[128 = 0]

[139 138 111 133  94 151 124 147 160 112 132 120  78 113 102  86  86 105
 105 162 116 120 143 142 118 116 153 130 117 116 155 146 127 141 149 117
 142 140 126 125 122 137 109 154  69 160 124 127 121 128 129   4 123 107
 147 156 126 137 122 106 116 216 138 116 120 137 119 126 114 117 129 125
 136 127 142 128 141 132 159 122 150 142 196 129 109 145 115 105 124 156
 118 132 148 137 124 126 129 132  78 135 113 146 147 129 119 138 146 148
  75 139 155 133 154 172 140 130 157 158 127 110  96 128 120  76 142 121
  90 185 128 123 182 124  82 146 122] -> X
[116 129 158 163 119 137 129  90 148 117 131 131 142 101 147 121 103 134
 120 105 143 138 126 148 131 134 197 132 114 171 125 118 149 209 112 145
 122 101 128 133 119 121 127 111 138 122 126 118 138 129 108 185 126 131
 125  73 120 109 140 112 140 109 132 143  94 139 160 108 119 123 128 145
 122 113  95 127 131 126 133 101 132 143 126 131 147 135 120 136 135 113
 129 140 130 140 122 123 145 131 151 137 134 130 123 122 121 127 114 121
 203 117 139 123 127 129 115 201 130  80 112 122 145 138 125 180 131  66
 169 103 141 126  89 131 179 116 100] -> U
[139 106 150 129  79 172 128 114 124 123 106 147 135  96 144  95 112 129
 124 102 157 149 182 137 117 139 202 157 110 105 167 120  90 210 121 120
 120 122 140 129 128 121  95 155 110 138 123 124 116 135 140 165 117 108
  93  84 118 146 139 161 130 144 143 141 115 101 105 123 115 127 131 149
 121 116  98 117 148 131 160 151 153  99 125 136 119 171 129 162 138 140
 105 134 133 129 156 132 125 141  87 134 117 138 142 158 111 152 136 133
 135 122 152 127 114 143 120 152 137 116 104 117  90 145 146 185 138  72
  98 137 132 135 144 128 107 124 138] -> U
[161 159 121 123 137   4 133 121 148  87 123 102 185 118 134 136 141 123
 135 171  72  65 177 142 132 139 131  92 170 135 138 125 175 160 109 127
 131 116 105 144 135 111 142  56 205 109 171 127 142 131 104  79 113 145
 135 169 134 107 118 142 134 162 126 130 102 126 174 122 141 104 129 130
 112 151 129 154 106 146  88 101 134 142 145 104 137  55 131 101 113 135
 116 112 137  97 109 124  93 140 152 127 102 141 157 108 137 125 119 114
 133 155 121 104 149 101 133 121 114 120 142  93 159 130 141  69 126 180
 135 163 147 128 140 132 156 141 103] -> D
[143 130 103 140 133 146 136 157 157 118 134 125  83 120 108  91 103 115
 105 142 138 114 145 133 129 124  68 166 121 107 149 138 166 114 156 110
 119 135 133 130 129 132  90 185 144 196 123 129 121 128 124   4 134 122
 142 142 129 130 130 134 130 229 153 129 116 132 117 108 124 132 129 116
 119 141 130 128 141 122 153 159 143 130 160 121  86 167 113 111 130 152
 108 150 132 145 135 136 143 138  89 134  85 134 138 120 117 136 136 137
  84 143 150 154 126 207 133 139 143 148 115 130 106 131 145 103 141 133
 119 207 130 120 163 136 128 153 131] -> J
[144 120 120 146 175 166 164 140 131  80 129 132  85 129 128 102 110 129
 121 120 150  88 163 139 122 141  68 173 117 123 172 129 155  82 127 110
 102 128 106 162 135 133 115 204 213 169 135 128 135 117 126 137 126 122
 128  84 136 121 131 164 138 183 148 142  95 103 116 125 118 128 131 125
 132 151 118 120 126 143 148 159 141 127 135 136 116 134 125 125 128 162
 129 123 136 180 140 138 142 130 111 110  66  95 119 141 120 147 106 129
  64 148 164 110 126 191 122 135 116 101 119 141 123 133 156 142 152 108
 133 219 133 125 180 150 168 124 139] -> D
[123 124 144 152 155 144 164 109 127  93 137 126 143 115 162 136 127 136
 129 123 133 113 175 145 125 143 167 134 132 134 154 120 121 157 117 129
 110 115 125 140 124 128 126 173 171 129 136 124 142 120 106 208 116 134
 131  91 141 117 129 134 140 133 133 133 104 125 145 132 123 119 133 138
 140 126 110 127 121 137 134 145 123 131 114 126 130 100 133 137 129 134
 139 133 131 140 123 129 124 121 142 124 127 114 124 147 116 124 111 112
 144 126 143 102 127 144 126 156 115 126 118 133 132 135 137 164 134  96
 143 134 141 118 131 126 163 121 120] -> U
[162 142 112 109 113 118 101 148 139 122 117 119 140 116 108 118 144 121
 127 160 103  84 159 104 129 134  73 144 146  99 147 132 160 123 144 109
 135 135 129 141 137 128 102  76 185 130 144 133 121 124 124  45 127 124
 119 178 117 128 118 155 132 193 147 124 127 104 130 131 132 118 134 115
 117 160 142 136 129 128 108 143 152 120 141 113  96 137 122 123 120 156
 101 119 133 117 144 139 119 137 104 115  88 130 141 121 144 140 125 125
  84 149 134 140 145 124 117 105 122 124 139 113 107 132 143  77 129 191
 104 213 135 134 161 128 117 143 111] -> X
[167 123 133 111 165 148 172 141  96  75  97 134 169 136 154 136 173 136
 148 117 133  80 202 128 131 183  88 145 151  99 178 107 126  89 102 106
  97 118 103 159 158 123 127 140 252 116 154 133 137 131 137 252 106 126
  79 117 128 151 121 217 138 120 132 134 125  70 101 154 145 129 139 145
 123 154 113 133 114 158 108 171 135  88  95 123 123  83 145 158 121 138
 115 102 131 122 148 143  87 129 120 101  72  96 145 162 133 158 100 115
  72 151 131  99 124  99 114  87  89 130 128 130 109 139 187 123 132 175
 121 173 133 131 176 140 145 114 165] -> C
[154 136 114 125 131 114 161 115 131 103 120 116 198 120 152 132 137 126
 133 134 118 100 145 156 126 137 119 109 164 120 142 128 130 156 108 123
 132 110 118 130 123 115 134 115 171 132 150 125 128 129 124 130 102 149
 121 137 135 132 137 160 136 132 127 131 116 120 132 120 140 136 125 150
 116 145 128 151 126 141 110 139 121 111 126 107 134  73 125 116 108 107
 117 126 131  76 114 132  87 140 132 127 101 125 153 121 131 133 126 115
 156 149 117 113 128 118 135 119 115 158 130 107 145 126 147 120 142 164
 142 100 143 130 109 130 153 130 125] -> Z
[129 133 146 141 156 141 134 124 106 106 125 136 103 136 124 132 129 134
 137 119 130 107 131 131 132 132 101 141 112 151 145 115 164  79 115 125
 120 129 111 168 134 139 143 112 192 109 137 133 142 156 116 203 136 123
 115 103 125 114 123 138 137  97 132 133 115 109 138 136 123 130 125 124
 131 129 114 115 112 143 128 104 141 140 112 140 150 122 134 132 125 161
 132 111 131 178 127 134 141 115 146 108  98  98 115 127 150 138  99 127
  75 139 141 114 148 115 109 129  97  63 140 133 140 129 153 133 133 116
 136 185 116 129 156 139 168 118 127] -> D
[140 140 117 148 127 143 157 116 127  86 128 126 101 130 118 125 106 123
 118 103 146 117  91 149 135 107  87 133 131 142 145 118 177 101 108 109
 110 119  93 150 121 135 140 133 149 165 137 125 138 128 113  86 123 133
 107  97 121 130 141 139 133 129 125 127  95 123 118  98 127 140 136 136
 112 133 109 126 126 133 130 105 140 132 146 133 141 127 125 108 113 129
 119 131 137 148 136 131 137 140 124 124  74 118 131 102 121 146 114 139
  97 160 150 120 131 163 131 134 124  95 121 115 160 132 151 131 144 101
 165 147 140 130 129 146 174 121 131] -> D
[156 136 126 146 152 168 200 121 106  51 124 131 113 136 144 125 122 129
 134 106 143 108 133 177 134 149 113 117 140 129 170 114 127  87  87 105
  92 121  75 156 120 134 152 190 160 149 156 131 146 125 123 187  90 134
  94  85 145 144 137 182 130 114 121 133  97 110 102 123 133 125 130 154
 129 139 124 124 110 147 142 138 129 116 135 134 162  66 132 118 121 124
 133 112 134 147 136 135  98 126 126 108  73 100 148 140 133 151 105 120
  65 167 145  81 128 144 144 128 109 129 117 127 143 126 166 140 145 115
 149 132 126 127 168 142 160 116 160] -> D
[133 145 148 144 152 113 132  99 101 104 125 134 168 129 136 160 143 146
 145 111 119 107 126 120 135 138 110 119 142 169 129 110 171 134  92 125
 113 109 100 156 129 132 151  63 221  95 145 133 142 136 108 249 122 143
 100  98 127 104 130 150 145  71 119 129 107 113 167 126 140 132 128 131
  87 131 105 127 109 138  84 104 127 138 101 121 162  88 136 127 123 130
 128 114 127 140 124 133 128 126 180 117 104 104 112 110 142 130  95 128
 157 139 122 115 135  92 115 141  92  50 138 120 174 131 135 144 123 132
 175 126 135 126 101 138 205 109 115] -> Z
[141 133  84 126 203 119 187 153 135 101 149 106 133 147 162 128 140 125
 128 154 124  78 170 147 141 148  38 128 158  98 133 136 119  61 131 124
 103 132 110 117 127 126 132 225 182 173 150 126 132 119 125  67 121 154
 166 164 166 134 126 139 131 191 135 124 140 138 120 129 145 133 137 126
 137 160 159 141 127 143 138 186 108 118 119 105 106  61 119 114 123 125
 130 136 124  99 114 136  92 124 135 120 110 118 137 119 131 106 132 112
 108 146 120 114 125 176 150  91 117 216 127 142 131 127 136  89 131 193
 134 141 147 125 158 128 144 140 145] -> C
[145 107 122 131 171 158 178 151 106 104 133 135 104 138 145 111 134 129
 133 127 147 107 178 137 133 158  60 154 125  80 169 120  97  75 132 113
 102 135 114 134 136 131 121 225 166 150 134 131 131 113 136 176 118 130
 124 121 154 146 131 159 122 162 136 135 135  94  95 139 133 129 135 132
 138 140 139 118 130 143 150 189 120 110 113 126 113 109 135 143 130 137
 129 127 126 134 138 134 108 122 104 118 104 108 129 155 128 128 116 120
  72 133 137 111 115 156 135  97 113 170 120 148 102 129 147 135 130 146
 109 162 128 128 177 134 122 127 161] -> U
[157 130 126 123 145 122 138 128 120 113 112 124 192 122 150 134 163 134
 137 127 128  85 171 122 131 155  85 139 149 118 148 118 147 138 113 118
 109 112 116 146 132 116 108 100 240 133 150 132 130 129 124 179 113 140
 104 136 126 126 130 182 139 136 137 140 127 101 139 130 150 131 130 139
 111 155 119 133 121 146  96 162 129 129  98 109 120 100 131 138 121 133
 102 118 133 100 143 140 104 138 141 115  88 118 143 130 133 136 112 113
 133 146 124 116 131 114 115 116  98 125 129 120 134 133 166 127 126 165
 140 151 143 129 127 137 166 128 136] -> J
[119 137 139 144 130 113 126 102 127 118 137 129 167 129 140 144 132 135
 137 123 126 120 111 132 128 118 140 117 131 164 119 121 154 166 113 138
 124 114 125 134 124 123 139  81 159 111 136 126 134 144 113 175 127 139
 120 110 130 115 135 128 126  94 119 134 118 136 156 120 135 128 122 140
 122 124 113 134 128 129 108 105 124 140 126 141 144 107 129 124 132 125
 132 128 130 117 125 122 133 131 167 129 129 133 125 112 134 124 113 126
 183 122 117 125 132 109 123 150 126  93 130 120 160 131 130 144 127 117
 165  97 139 127  90 135 175 121 110] -> Z
[108 112 102 118 135 136 146 158 143 151 148 125  69 148 117 115 116 116
 118 133 145 161 107 134 131 114  82 133 114  90 111 150  73  81 165 125
 132 148 141  94 124 132 124 221  23 169 106 126 120 129 152  35 126 123
 162 150 139 153 129  99 111 159 125 117 153 153  81 131 127 133 128 121
 147 119 159 119 141 118 172 158 115 119 146 134 109 150 121 123 135 111
 137 149 117 122 117 124 134 126  91 134 156 141 123 140 128 118 165 139
  97 119 126 147 117 167 149  95 151 206 121 142 103 121 100 120 124 136
  96 102 143 130 146 124  65 144 155] -> C
[135 129 119 152 147 146 154 131 129  99 132 132  90 134 118 114 107 129
 121 124 136 117 113 148 114 122  99 134 123 134 138 123 142  95 123 124
 114 124 108 141 124 132 132 161 136 166 130 135 130 124 121  93 126 132
 121 108 132 130 132 133 134 148 131 129 113 129 112 112 126 128 129 130
 129 133 123 124 130 133 144 122 129 134 146 134 129 125 124 114 133 131
 129 129 133 153 129 134 137 128 125 126  93 118 124 115 124 136 120 132
  95 162 139 118 123 168 134 139 128 119 120 126 133 125 139 129 141 113
 143 156 131 129 154 139 148 121 137] -> D
[ 95 110 130 173 203 157 203 120 127  84 167 122  68 144 160 122 103 136
 131 123 138 136 160 165 130 135 167 127 104 137 129 123  89  91 123 148
 105 132 121 116 116 138 158 252  94 147 129 124 146 119 119 220 117 137
 169  81 168 117 129  79 123 130 120 136 126 152 134 132 117 124 113 127
 168 115 119 122 129 141 168 143  99 144 104 137 146  56 130 131 139 117
 174 131 125 162 100 118 134 103 150 128 166 101 101 155 128  98 121 112
 143 109 141  96 114 181 150 142 132 156 110 159 133 131 111 171 142  72
 146 101 125 124 160 135 150 114 129] -> U
[139 135 115 117 154 113 140 131 105 131 121 136 160 146 132 161 167 134
 139 103 141 121 109 121 136 149  38 123 140 126 119 124 141  66 117 119
 114 129 113 128 135 125 143 120 184 127 131 133 128 126 134 209 126 142
 106 133 132 134 130 173 141  87 124 129 139  97 112 134 156 144 131 127
 121 140 130 123 112 124 103 149 112 110  90 126 140 112 133 133 128 115
 122 121 118 115 137 133 114 128 150 121 105 112 127 133 133 128 119 121
 110 142 101 118 118 134 125  92 102 136 135 140 141 124 149 130 123 177
 148 111 128 133 107 135 149 120 149] -> N
[147 151 105 120 111 109 111 135 150 133 130 114 166 118 117 122 125 113
 110 158 112 103 122 134 132 123  98 118 154 126 131 132 162 146 131 125
 139 124 122 124 130 121 116  89 144 147 141 130 120 133 125   4 123 139
 141 167 119 121 119 128 127 182 143 124 117 140 135 112 142 131 122 142
 106 144 138 145 134 125 112 126 135 132 153 105 104 124 115 105 123 124
 110 135 135  98 128 128 118 143 129 137 104 149 145 102 126 123 141 135
 161 146 124 143 136 143 138 128 138 147 128  99 133 126 124  73 128 159
 133 148 147 124 118 126 132 149 110] -> X
[149 131 114 139  91 157 155 128 131  93 124 134 102 130 113 111  91 119
 103 110 133 133  96 166 122 102 111 126 131 137 146 131 150 116 113 105
 104 127  94 137 112 131 127 133 103 171 129 135 125 125 122  33 111 130
 103  99 122 138 138 149 132 145 141 131  96 135  96 101 126 137 135 145
 108 130 122 134 140 131 148 108 141 125 171 134 138 121 118 100 132 126
 113 133 136 143 144 133 132 146 111 132  80 131 146 112 117 153 127 148
  97 167 141 114 138 170 134 129 140 126 119 106 143 131 156 124 128 106
 145 126 132 111 138 138 158 129 143] -> D
[137  85 142 114 156 132 138 143 115 140 115 145 181 125 167 127 188 137
 141 112 154 124 192 102 126 173 106 171 123  84 146 122  81 137 141 125
 113 123 151 107 142 116 103 173 193 126 120 134 114 124 151 252 131 128
 116 125 141 141 128 169 128 127 144 140 155  90 116 155 138 128 139 134
 131 140 132 114 135 136 129 208 116  79  64 118 101 137 136 178 124 124
 119 137 123  89 146 137 110 122 118 122 129 124 134 165 125 124 123 106
 144 105 117 131 101 115 114 106 105 167 111 160  91 137 144 173 125 152
 111 126 144 131 122 127 117 135 151] -> C
[160 151  97 123 193 107 180 135 149  72 135  93 198 127 157 136 154 125
 148 191  80  40 226 154 131 171  93  96 181 105 148 127 141 128  45 127
 113 115 104 139 128 118 146 142 234 129 166 126 140 122 107 101 105 153
 155 185 160 113 115 151 122 190 132 121 119 129 170 121 153 113 129 130
 129 163 139 148 110 154  98 168 122 122 124  93 117  23 129 103 103 135
 124 110 137  79 113 133  66 129 153 113 106 129 154 123 136 112 111  98
 122 157 123  97 138 124 152  89 101 188 142 109 140 130 149  65 132 214
 125 159 158 129 160 127 148 147 125] -> C
[136 139 174 128  90 117  79  76 131 140 105 136 217  93 148 140 141 135
 133 121 103 119 153 112 121 137 223 113 136 164 124 116 161 251 107 142
 147  92 146 149 135 123 126   4 177  57 142 129 135 135 112 232 129 123
  99 110 106 105 130 135 137  73 126 141 116 118 180 127 125 115 124 145
 113 121  96 138 120 133  87  88 145 131 108 128 148 129 142 152 123 135
 120 117 138 110 133 123 123 134 166 131 148 139 133 118 126 136 112 118
 212 110 122 132 142  60  99 176 113  46 134  99 149 138 135 155 119 106
 142 112 146 126  81 120 161 118  91] -> U
[141 128 117 129 105 153 126 146 129  92 121 128  69 125 100 108 101 116
 113 125 140 127 108 137 133 115  94 142 122 117 149 130 136  88 133 108
 128 138 112 136 114 133 117 161  94 172 129 140 128 124 129  25 125 120
 116 126 124 139 136 134 114 166 137 123 111 125  99 118 123 136 134 129
 125 131 134 128 138 127 150 124 143 134 167 136 119 152 120 123 128 135
 119 132 138 161 135 133 134 134  89 127  89 125 135 120 120 162 133 146
  64 151 146 127 134 169 135 120 141 128 119 120 113 134 134 107 139 127
 120 169 120 129 167 134 111 133 142] -> D
[140 131 110 144 178 149 171 149 126  73 141 128  82 146 123 117 119 127
 116 127 132  98 148 148 122 140  69 136 133 123 157 126 140  56 119 112
 109 140  97 151 127 139 140 196 164 160 143 134 145 122 126 115 114 131
 121 136 141 148 127 141 131 163 126 127 112 121 110 132 128 133 126 131
 138 140 137 126 115 140 135 142 130 131 140 130 132 100 130 116 122 141
 133 125 127 166 125 136 121 117 120 113  84  95 128 140 135 141 116 132
  54 159 144 109 128 163 136 109 119 133 126 131 125 129 147 110 146 134
 129 179 125 129 190 141 143 123 147] -> D
[117 127 146 152 130 163 131 127 137  88 136 134  71 115 120  97  92 135
 120 127 120 116 165 134 121 132 173 143 102 143 167 121 141 134 131 129
 131 128 119 153 125 143 119 152 135 124 138 129 143 124 114 130 128 108
 123  94 138 118 126 106 128 165 137 135 104 125 127 131 103 102 127 121
 143 118 116 128 123 139 147 113 153 151 153 148 130 145 130 133 129 169
 133 123 141 186 125 127 154 119 114 118 104 108 121 142 123 141 107 137
  79 126 176 119 139 158 117 172 136  80 126 123 106 134 124 142 148  68
 110 213 125 129 189 132 137 121 120] -> X
[106 150 126 149 146 109  96 131 144 125 149 126  67 132  93 129 101 123
 123 144 113 116  97 109 129  96  91 137 122 173 114 131 199  89 137 132
 137 127 120 150 126 142 135  96 150 136 128 130 137 125 110  52 151 134
 151 135 123  97 124  76 139 153 134 124 110 153 162 121 122 123 121  99
 131 124 124 128 107 123 126  75 142 172 157 133 126 143 119  95 130 152
 140 129 132 169 110 123 171 120 149 127 113 119 103 103 135 118 114 139
 111 133 143 142 146 143 120 157 124  62 143 132 151 122 106 105 133 113
 143 187 124 124 134 135 165 133  99] -> D
[156 126 127 118 150 134 160 130 137  97 121 116 180 114 162 115 151 132
 138 148 107  78 222 144 131 170 130 127 154  95 158 128 114 158 131 121
 114 130 128 127 133 119 114 155 202 131 152 127 130 129 128 166 106 131
 133 147 145 126 127 166 117 170 140 134 132 109 138 137 135 117 135 140
 127 148 132 137 129 149 124 180 127 105 106 106 113  77 127 139 114 130
 117 126 130  92 124 130  85 128 126 123 125 130 147 144 121 121 119 105
 138 139 123 108 126 128 133 112 117 171 122 125 113 138 147 111 122 170
 118 148 147 137 149 124 137 138 135] -> C
[131 121 113 136 137 146 179 130 113  98 128 129 121 137 131 132 122 129
 126 107 158 134  97 159 140 125 107 126 129 128 133 120 121  95 116 116
 101 124 103 131 121 128 136 172 114 159 131 125 130 127 123 145 108 132
 110 100 136 145 135 154 132 106 124 130 121 127  95 120 128 141 131 150
 119 139 129 124 134 129 138 136 115 118 131 132 146 109 129  97 131 104
 130 134 134 127 127 128 108 137 128 126 110 116 136 129 121 143 124 133
 111 152 127 112 125 167 146 113 125 153 110 130 144 124 147 141 140 133
 152  91 139 119 132 137 143 121 155] -> Z
[ 80 102 146 171 215 164 123 156  98 115 150 172   4 166  87 122 121 134
 126  85 176 136 106  79 122 127   9 212  59 154 137 109 157   4 143 120
 106 152 124 177 145 161 127 230 203 153  96 146 146 104 128 252 176 111
 113  59 139 111 130 107 147 118 136 135  95  99 111 152 111 139 128  78
 160 119 115  79 106 127 151 134 150 153 101 178 129 206 133 152 133 185
 153 132 123 252 123 147 218  88 128 101  84  51  66 148 142 135  94 144
   4 122 171 133 115 184  91 149  92  35 125 201 101 123 139 183 157  63
 125 252 102 130 203 159 166 103 148] -> X

[135 112 133 118 123 120 146 122 131 120 126 158  54 122  89 125  74 122
 106 142 109 133 133 152 155 158 103 152 122 134 135 132 124 150 124 140
 103 131 144 149 107  86 147 112 114  81  51 151  97 138 156 114 107 134
 114 149 177 136 134 137 141 147 102 129 127 140 100 108 149 158 113 136
 125  95 103 130 124 143 127 125 116 156 118  95 121 114 125 155  94 136
 122 101  93 141 129 110 128 126 145 146 119 121 121 134 116 126 103  66
 112 101 151 157 105 115 147 108  84 132 123 123 122 128 136  99 137 124
 118 122  95 152 137 159 147 117 167] -> (100)
[118 128 130 122 114 159 129  93 144 128 113 137 106 105 143 141 146 106
 115 157 106 105 136 126 153 149 113 136 128 111 144 130 140 127 136 113
 139 149 104 122 134 149 144 131 119 122 123  98 127 138 139 159 115 145
 128 139 148 137 133 119 101 134 128 157 143 124 112 111 137 126 161 136
 129 113 109 151 155 129 140  79 110 138 133  97 149 125  89 151  97 142
 133 152 148 148 123 138 138 140 108 138 158 152 145 127 150 149 113 132
 140 100 144 161 138 148 124  97 147 136 125 122 103 144 123 149 166 115
 112  90 123 136  93 125 121 143 149] -> (85)
[107 152 112 151 104 134 154 107 129 107 124 146  98 112 119 128 144 127
 138 138 100 118 127 125 149 150 114 118 115 139 127 118 144 133 146 126
 149  82 109 127 132 143 152 128 153 145 119 109 134 129 130 141 133 131
 126 144 146 133 131 125 121 158 147 147 142 130 125 119 129 110 154 128
 137  90 129 145 132 150 118 107 102 130 124 119 150 125 128 130 121 135
 114 141  98 126 140 156 131 137 107 147 134 156 105 141 130 124 132 122
 134 112 130 151 139 119 145 105 114 115 126 138  86 129 118 128 141 116
  93  97 110 144 151 140 110 129 153] -> (85)
[137 126 148 104 148 127 133 114 121 150 129 132  82 117 111 125 148  97
 123 115 108 118 115 135 109 146 103 161 114  96 126 134 112 147 124 138
 124 126 143 140 136 132  86 125 129 109 128 127 146 131 131 123 130 118
 114 145 124 131 124 143 155 128 128 111 124 118 139 127 128 141 116 100
 146 131 118 120 117 116 144 119 149 162 128  96 122 159 124 144 114 107
 142 113 101 141 136 142 154 132 123 137 128 139 128 134 126 137 121 116
 144 124 149 128 139 123 116 103 166 112 140  97 125 144 142 112 164 123
 125 116 141 137 123 121 145 113 138] -> (95)
[124 134 141 104 146 130 133 116 116 131 140 135  88 132 114 133 157 112
 108 121 147 130 150 161 148 133 119 118 128 125 113 136 120 125 121 140
 109 132 103 124 126 125 135 120 131  89 107 123 116 132 122 126 152 172
 110 133 161 134 148 143 144 136 108 119 126  99 135 136 112 127 145 122
 119 156  81 141 159 154 119 108 137 139 133 114 110 128 129 174 114  88
 134  95  78 172 102 111 137 133 146 123 122 105 134 119 134 148 129 109
 124 134 138 145 116 130 144 139 125 128 130 126 145 152 135 116 163 135
 183 126 123 115 120  97 135 132 143] -> (99)
